a =
[[131 127 127 142 124 137 126 125 130 119 126 125 128 128]
 [131 127 125 140 124 133 127 127 126 121 128 122 128 126]
 [127 113 145 135 123 133 135 116 107 136 148 121 126 127]
 [125 132 130 130 132 132 131 133 133 130 121 133 119 130]
 [131 139 133 122 124 131 133 132 134 137 130 130 124 125]
 [127 134 127 129 128 132 132 136 132 130 121 133 120 127]
 [130 135 131 125 131 134 126 134 137 129 128 134 130 126]
 [128 127 126 127 127 125 129 128 126 123 132 130 131 126]
 [136 123 126 113 128 125 114 124 123 136 133 115 139 127]
 [133 123 115 136 104 133 129 123 126 115 137 131 123 125]
 [129 128 125 126 130 125 128 128 124 122 131 130 132 123]
 [136 140 124 136 129 126 133 127 139 127 126 126 132 116]
 [132 127 125 127 118 131 129 125 127 128 132 132 124 126]]
a[0][-14] => 131
a[-2] => [136, 140, 124, 136, 129, 126, 133, 127, 139, 127, 126, 126, 132, 116]
a[7][4] => 127
a[-6][1] => 127
a[1][-1] => 126
a[-8][10] => 121
a[-2][10] => 126
a[:, 13] => [128, 126, 127, 130, 125, 127, 126, 126, 127, 125, 123, 116, 126]
a[-8][7] => 136
a[-9][-3] => 130
a[7][9] => 123
a[1] => [131, 127, 125, 140, 124, 133, 127, 127, 126, 121, 128, 122, 128, 126]
a[-3][2] => 125
a[-9][7] => 132
a[2][4] => 123
a[:, 1] => [127, 127, 113, 132, 139, 134, 135, 127, 123, 123, 128, 140, 127]
a[6][5] => 134
a[-10][-7] => 133
a[:, -11] => [142, 140, 135, 130, 122, 129, 125, 127, 113, 136, 126, 136, 127]
a[-1][-8] => 129
a[-9] => [131, 139, 133, 122, 124, 131, 133, 132, 134, 137, 130, 130, 124, 125]
a[:, -6] => [130, 126, 107, 133, 134, 132, 137, 126, 123, 126, 124, 139, 127]
a[12] => [132, 127, 125, 127, 118, 131, 129, 125, 127, 128, 132, 132, 124, 126]
a[11][1] => 140
a[7][3] => 127
a[6][-8] => 126
a[-4][12] => 123
a[-12][5] => 133
a[-2][13] => 116
a[-5][2] => 126
a[6][8] => 137
a[0][-1] => 128
a[-9][2] => 133
a[-7][12] => 130
a[-5][-3] => 115
a[-4][3] => 136

M = [120 141 135 156 125 118 127 140 129 143 119 133 138 115 156]
M[-15] -> 120
M[-1] -> 156
M[-10] -> 118
M[-9] -> 127
M[8] -> 129
M[-12] -> 156

A =
[[117 126 131 124 126 134 124 130 133 118]
 [111 128 121 116 112 130 105 149 127 122]
 [115 123 140 128 136 138 115 126 139 115]
 [121 126 127 124 127 131 126 132 131 122]
 [110 134 128 123 121 138 119 134 132 125]
 [111 130 121 115 113 132 107 144 125 121]
 [109 137 128 124 118 139 117 135 131 126]
 [111 128 120 116 112 131 105 148 126 122]
 [116 127 134 125 127 136 120 127 137 116]
 [113 130 127 123 124 134 123 133 135 121]
 [123 127 128 124 129 130 127 131 131 124]
 [109 139 127 127 109 142 111 136 127 131]]
A[0, 0]: 117
A[7, 4]: 112
A[3]: [121, 126, 127, 124, 127, 131, 126, 132, 131, 122]
A[:, 1]: [126, 128, 123, 126, 134, 130, 137, 128, 127, 130, 127, 139]
A[10]: [123, 127, 128, 124, 129, 130, 127, 131, 131, 124]
A[:, 3]: [124, 116, 128, 124, 123, 115, 124, 116, 125, 123, 124, 127]
A[:, 7]: [130, 149, 126, 132, 134, 144, 135, 148, 127, 133, 131, 136]
A[5, 7]: 144
A[1, 5]: 130
A[10, 6]: 127
A[5, 8]: 125
A[10, 9]: 124
A[7, 5]: 131
A[6, 2]: 128
A[3, 4]: 127
A[8]: [116, 127, 134, 125, 127, 136, 120, 127, 137, 116]
A[8, 2]: 134
A[9, 9]: 121
A[:, 5]: [134, 130, 138, 131, 138, 132, 139, 131, 136, 134, 130, 142]
A[4, 5]: 138
A[6]: [109, 137, 128, 124, 118, 139, 117, 135, 131, 126]
A[1, 1]: 128
A[4]: [110, 134, 128, 123, 121, 138, 119, 134, 132, 125]
A[4, 1]: 134
A[6, 6]: 117
A[0, 6]: 124
A[7, 8]: 126
A[11, 8]: 127
A[8, 0]: 116
A[7]: [111, 128, 120, 116, 112, 131, 105, 148, 126, 122]
A[2, 3]: 128
A[0]: [117, 126, 131, 124, 126, 134, 124, 130, 133, 118]
A[10, 8]: 131
A[6, 1]: 137
A[:, 8]: [133, 127, 139, 131, 132, 125, 131, 126, 137, 135, 131, 127]
A[2, 6]: 115

x =
[[128 132 130 128 134 124 125]
 [112 124 127 130 128 136 117]
 [128 142 140 112 149 116 127]]
Rows and columns are counted from 0.
(0, 0) -> 128
(0, 4) -> 134
(2, 0) -> 128
(1, 5) -> 136
(0, 3) -> 128
(1, 2) -> 127
(2, 2) -> 140
(1, 4) -> 128
